In the rows, zero is written as 128.
Each row is followed by its class number.
[123 135 147 138 136 127 159 122 140 107 111 141 136 145 126 113 132 130
 198 148 133 126 136 145 129 172 133 113 109 116 106 121 129 114 124 123
 127 138  98 133 115  91 139 138 139 121 117 116 141 116 106 120 118 133
 151 126 122 144 125 134 132 145 144 134 139 128 125 172 119]
1
[139 129 128 123 127 134 151 134 131 170 145 143 132 123 129 125 121 143
 143 122 121 129 128 139 119 136 126 133 120 139 130 161 141 129 126 127
 135 132 128 124 119 126 140 125 135 111 116 129 137 130 116 118 130 132
 129 133 123 128 124 117 127 143 118 138 118 121 122 137 125]
1
[120 143 137 113 137 137 144 117 149  96 108 154 132 131 124 124 116 122
 161 123 128 114 133 146 138 219 122 137 129 135 128 126 150 117 120 110
 103 150  98 146 126  84 149 103 128 129 114  92 164 130 121 114 103 120
 154 120 116 123 130 125 121 144 140 152 140 136 114 135 127]
0
[138 124 131 151 108 122  86 108 109 147 135 143 125  97 104 127 125 116
 131 136 138 117 141 120 147 131 124 137 126 124 108  98 103  99 135 123
 125 144 130 121 128 171 132 134 114 135  97 155 124 139 102  50 112 122
 100 142 125 109 142 135 136 131 142 112 146 142 137 111  99]
0
[130 130 141 124 137 127 145 133 127 124 122 143 136 125 121 126 117 142
 153 141 146 129 126 140 132 153 128 113 122 133 122 119 135 131 125 123
 124 133 114 130 122 120 135 129 132 131 130 126 156 147 109 126 116 124
 126 131 111 138 133 124 125 139 121 127 135 127 129 144 110]
1
[119 152 122 142 134 131 159 130 137  71 114 148 137 142 136  93 135 129
 162 142 131 125 130 160 117 179 134 114 112 139 142 155 131 124 136 134
 142 123 120 131 122 110 146 134 142 145 139  88 155 130 136 111 108 117
 148  85 107 138 120 123 131 155 144 145 133  93 105 169 104]
1
[127 130 139 117 126 130 156 121 124 120 144 123 129 116 127 128 119 149
 147 106 123 123 134 126 147 119 124 120 125 112 124 116 117 125 109 116
 135 125 148 119 133 180 114 163 139 118 119 125 137 128 129 129 133 120
 125 136 119 125 129 121 123 116 127 154 132 125 128 111 129]
1
[123 127 139 166 121 120 114 126 110 150 100 138 150 136 138  90 168 102
 144 151 132 132  65  88 151 140 126 152 119 132 103 120  96 125 155 144
 116 147 103 155 118 104 121 132 116 149 124 175 102 126 112 129 112 115
 130 107 126 165 126 160 149 107 144  66 120 145 150 150  73]
0
[124 150 151 119 122 124 165 129 133  90  99 142 143 150 125  90 148 124
 160 149 134 112 168 118 161 180 116 115 100 130 146 129 135 123 143 126
 132 153  92 159 117 102 137 129 146 158 117 122 139 133 110 126 106 134
 180 107 116 149 141 135 156 148 148 144 140 125 115 155 104]
1
[125 104 122  96 133 132 136 102 127 143 119 147 123 132 119 119 136 124
 136 134 134 118 136 128 136 153 124 137 117 124 122 135 141 120 140 126
 122 138 112 144 132 110 123  91  99 116 103 138 155 144 100 108 106 125
 142 138 123 145 124 123 146 131 125 122 139 154 129 123 125]
0
[122 133 133  84 136 141 159 131 141 167 121 132 114 136  93 122 154 121
 157 119 131 118 118 112 161 148 117 147 144 148 132 141 135 141 134 154
 128 139 120 112 129  82 142 102 126 111 123 137 132 128 138 139 144 135
 167 179 127 151 132 119 125 129 146 119 137 158 133 113 130]
0
[121 148 125 117  86 130 163 121 120  97 116 140 135 122 138 100 142 137
 151 140 130 122 128 114 147 139 112 115 110 131 125 117 113 102 131 140
 158 133 142 128 104 150 141 144 143 145 107 122 134 131 122 121 125 125
 132 122 114 129 136 129 139 147 136 146 133 119 129 148  97]
1
[138 147 136 114 101 146  94 119 102 148 115 153 127  94 115  99 120 113
 141 119 141 118 124 109 164 180 118 140 132 119 125  92 108 117 128 105
 118 137 116 149 126 177 127 116 103 142  76 137 144 139  92  98 103 103
 131 148 122 119 133 149 139 135 141 146 135 137 129 123 110]
0
[127 113 134 128 119 116 145 127 125 152 106 145 129 128 118 127 158 125
 135 148 136 114 125  99 146 121 121 135 110 148 114 145 119 126 138 151
 171 154 124 131 129  99 122  96 108 116 131 163 130 136 100 111 131 134
 149 160 118 154 137 141 129 115 138 109 140 152 146 133 107]
0
